Here is a tiny trained network, its code and every weight. The questions are about switching its units off for an input and a target symbol, where a switched-off unit gives its printed mean instead of its output.

import numpy as np


def w(rows, s, z=0):
    codes = np.array(rows[::2]) - 128.0
    scale = np.full(codes.shape[1], s)
    scale[-1] = z or s
    return codes * scale


def norm(h):
    return h / np.sqrt((h * h).mean(-1, keepdims=True) + 1e-5)


def f(y):
    return np.maximum(y, 0)


def softmax(a):
    e = np.exp(a - a.max(-1, keepdims=True))
    return e / e.sum(-1, keepdims=True)


def log_softmax(a):
    a = a - a.max(-1, keepdims=True)
    return a - np.log(np.exp(a).sum(-1, keepdims=True))


def net(x, mask):
    ids = ['δεζησω'.index(c) for c in x.split()]
    T = len(ids)
    res = E[ids] + P[:T]
    q, k, v = (norm(res) @ M[0].T for M in (Q, K, V))
    z = softmax(np.where(np.tri(T) > 0, q @ k.T / 2**0.5, -1e9)) @ v
    res = res + np.where(mask[0], z, O[0][:, -1]) @ O[0][:, :-1]
    y = f(norm(res) @ A[0][:, :-1].T + A[0][:, -1])
    res = res + np.where(mask[1:9], y, B[0][:, -1]) @ B[0][:, :-1]
    return log_softmax(norm(res)[-1] @ U[:, :-1].T + U[:, -1])


Q, K, V, O, A, B = {}, {}, {}, {}, {}, {}
E = w([
[166,62,36],'δ',
[66,126,154],'ε',
[76,206,138],'ζ',
[91,194,57],'η',
[152,113,9],'σ',
[70,197,96],'ω',
],0.012)
P = w([
[163,175,200],'0',
[42,64,59],'1',
[116,251,191],'2',
[56,47,30],'3',
[122,44,224],'4',
[58,78,41],'5',
[170,41,179],'6',
],0.012)
Q[0] = w([
[177,111,189],'h1',
[13,93,2],'h1',
],0.013)
K[0] = w([
[107,140,197],'h1',
[253,109,35],'h1',
],0.012)
V[0] = w([
[153,139,186],'h1',
[251,125,172],'h1',
],0.014)
O[0] = w([
[136,185,52,36],'h1',
[204,216,2,253],'h1',
],0.015,0.0034)
A[0] = w([
[106,136,197,8],'n1',
[36,118,116,95],'n2',
[252,175,169,4],'n3',
[88,151,116,143],'n4',
[81,156,169,110],'n5',
[12,110,140,202],'n6',
[121,119,51,81],'n7',
[4,98,46,125],'n8',
],0.017,0.0029)
B[0] = w([
[67,153,174,187],'n1',
[221,182,168,188],'n2',
[124,95,250,172],'n3',
[174,106,100,161],'n4',
[142,161,91,185],'n5',
[160,197,222,255],'n6',
[91,163,176,241],'n7',
[63,41,201,231],'n8',
],0.022,0.0064)
U = w([
[88,174,41,208],'δ',
[2,123,110,30],'ε',
[123,143,167,102],'ζ',
[108,144,134,5],'η',
[177,79,129,164],'σ',
[201,211,145,163],'ω',
],0.011,0.0032)

Each question gives the input, a string of symbols that net reads in full, and the target symbol t.
The units are the heads (2 rows each of Q, K, V and O) and the neurons (one row each of A and B). Each row of codes is followed by its name. A weight is (code - 128) times the scale printed after its matrix; where a second scale follows, it is the last column's (O, A, B and U).
mask holds one flag per unit, heads first, then neurons. A switched-off unit (its flag False) gives its mean, the last column of its rows in O or B, instead of its output. The means were averaged over made-up inputs and are rounded, as every weight is.
A unit's drop is (log p(t) with every unit on - log p(t) with that unit switched off) / (log p(t) with every unit on - log p(t) with every unit switched off).
The circuit of an input: a set's keep is (log p(t) with only the set's units on - log p(t) with every unit switched off) / (log p(t) with every unit on - log p(t) with every unit switched off). Starting from all 9 units, units are removed one at a time, each time the one whose removal leaves the highest keep (on an exact tie, the one counted first), for as long as the keep stays at least 0.8.
circuit, biggest first: the units of the circuit, biggest drop first
top k neurons: the k neurons with the biggest drops, biggest first
drop when u is switched off: that unit's drop, to one decimal
input σ ε δ ζ η δ, target ε: top 2 neurons : n8; n7
input δ δ δ δ δ, target σ: top 3 neurons : n6; n8; n1
input σ σ σ σ σ, target σ: circuit, biggest first : h1; n6; n7; n1
input σ ε σ σ δ σ, target ε: circuit, biggest first : n8; h1; n6
input σ σ δ ω ζ δ σ, target σ: top 2 neurons : n6; n8
input σ δ ω ω η ζ, target ε: top 3 neurons : n8; n6; n2
input δ δ δ σ δ, target σ: drop when n8 is switched off : 0.3
input δ δ δ δ δ η, target δ: drop when n6 is switched off : 0.2
input σ η ε δ δ ω, target ε: drop when n1 is switched off : 0.0
input δ δ ζ δ, target δ: top neuron : n6
